[[137 120 145 114]
 [125 115 118 121]
 [126 107 104 121]
 [100 154 134 103]
 [135 116 145 110]]
|
[[126 107 104 121]
 [125 115 118 121]
 [135 116 145 110]
 [137 120 145 114]
 [100 154 134 103]]

[[121 140 143 102 142]
 [122 133 134 131 117]
 [123 130 133 105 154]]
|
[[123 130 133 105 154]
 [122 133 134 131 117]
 [121 140 143 102 142]]

[[107 139]
 [149 128]
 [135 127]
 [106 143]
 [125 133]
 [117 144]
 [101 124]]
|
[[101 124]
 [135 127]
 [149 128]
 [125 133]
 [107 139]
 [106 143]
 [117 144]]

[[151 131 137 124 115 137 137 134 122 146]
 [102 113 133 125 128 129 129 116 132 144]
 [126 130 121 122 132 135 118 104 139 149]
 [110 137 123 138 125 103 130 121 126 136]
 [138 119 116 126 104 148 127 122 134 134]]
|
[[102 113 133 125 128 129 129 116 132 144]
 [138 119 116 126 104 148 127 122 134 134]
 [126 130 121 122 132 135 118 104 139 149]
 [151 131 137 124 115 137 137 134 122 146]
 [110 137 123 138 125 103 130 121 126 136]]

[[127 131 134 137 113 132 124 144 125 127 133 129 139]
 [116 126 141 144 123 127 126 149 133 125 128 131 141]]
|
[[116 126 141 144 123 127 126 149 133 125 128 131 141]
 [127 131 134 137 113 132 124 144 125 127 133 129 139]]

[[136 135 117 122 129 113 149 123 138 148 115 111 116 142 127 112]
 [151 127 123 146 148 108 119 125 109 124 118 110 116 147 127 120]
 [126 144 127 105 130 127 125 136 110 114 131 111 107 140 140 115]]
|
[[151 127 123 146 148 108 119 125 109 124 118 110 116 147 127 120]
 [136 135 117 122 129 113 149 123 138 148 115 111 116 142 127 112]
 [126 144 127 105 130 127 125 136 110 114 131 111 107 140 140 115]]

[[157 106 129 125 133 126 129 128 108 127 129 107 130 104 118]
 [129 129 127 129 116 130 128 131 131 128 128 131 129 130 124]
 [129 128 128 129 127 128 128 128 128 128 128 128 128 128 128]]
|
[[157 106 129 125 133 126 129 128 108 127 129 107 130 104 118]
 [129 128 128 129 127 128 128 128 128 128 128 128 128 128 128]
 [129 129 127 129 116 130 128 131 131 128 128 131 129 130 124]]
---
[[145 119 136 123 116 120 127 117]
 [136 125 123 130 119 142 110 144]
 [139 103 115 131 115 138 131 152]
 [135 140 114 120 133 113 152 129]]
|
[[136 125 123 130 119 142 110 144]
 [135 140 114 120 133 113 152 129]]

[[103 133 131 130 126 116 100 108]
 [103 134 132 130 125 114 100 108]
 [103 134 133 130 123 113 101 109]
 [103 134 133 130 123 113 101 109]
 [128 129 129 128 126 126 128 129]
 [103 134 132 130 125 115 100 108]
 [103 134 132 130 125 115 100 108]
 [103 133 132 130 125 115 100 108]
 [103 134 132 130 125 115 100 108]
 [103 133 132 130 125 115 100 108]]
|
[[103 134 132 130 125 114 100 108]
 [103 134 133 130 123 113 101 109]
 [103 134 132 130 125 115 100 108]
 [103 133 132 130 125 115 100 108]
 [103 133 132 130 125 115 100 108]]

[[121 129 119 131 142 140 121 120]
 [116 139 117 129 156 118 122 127]
 [118 123 119 131 139 124 132 138]
 [126 139 132 118 126 150 117 135]
 [129 132 139 129 118 136 118 128]
 [140 127 140 128 130 128 122 122]
 [135 128 136 129 132 123 131 124]
 [127 129 134 130 136 126 126 110]
 [123 136 129 130 142 142 120 114]
 [128 132 139 130 138 130 122 106]]
|
[[116 139 117 129 156 118 122 127]
 [126 139 132 118 126 150 117 135]
 [140 127 140 128 130 128 122 122]
 [127 129 134 130 136 126 126 110]
 [128 132 139 130 138 130 122 106]]

[[118 157]
 [126 152]
 [124 121]
 [117 128]
 [120 119]]
|
[[126 152]
 [117 128]]

[[130 109 139]
 [125 141 140]
 [142 144 110]
 [131 107 136]
 [132 145 127]
 [117 131 117]
 [134 139 138]
 [132 138 136]
 [123 122 110]
 [128 134 142]
 [130 137 148]
 [131 107 118]]
|
[[125 141 140]
 [131 107 136]
 [117 131 117]
 [132 138 136]
 [128 134 142]
 [131 107 118]]

[[124 103 147 129 138 117]
 [124 124 131 135 150 150]]
|
[[124 124 131 135 150 150]]
---
[[126 128 135 126 134]
 [124 129 138 121 151]
 [129 128 125 130 119]
 [133 127 116 136 106]
 [127 129 132 126 135]]
|
[126 129 125 136 135]

[[132 104 138 110]
 [112 125 106 118]
 [129 140 152 153]
 [138 149 117 128]]
|
[132 125 152 128]

[[ 98 140 107 133]
 [109 136 138 100]]
|
[ 98 136]

[[122 124 115]
 [138 117 131]
 [113 127 118]
 [136 144 153]
 [111 141 118]]
|
[122 117 118]

[[101 131 139]
 [125 126 116]]
|
[101 126]

[[110 148 108]
 [106 100 152]
 [118 114 131]
 [157 148 124]
 [128 132 136]]
|
[110 100 131]

[[105 134]
 [145 135]]
|
[105 135]
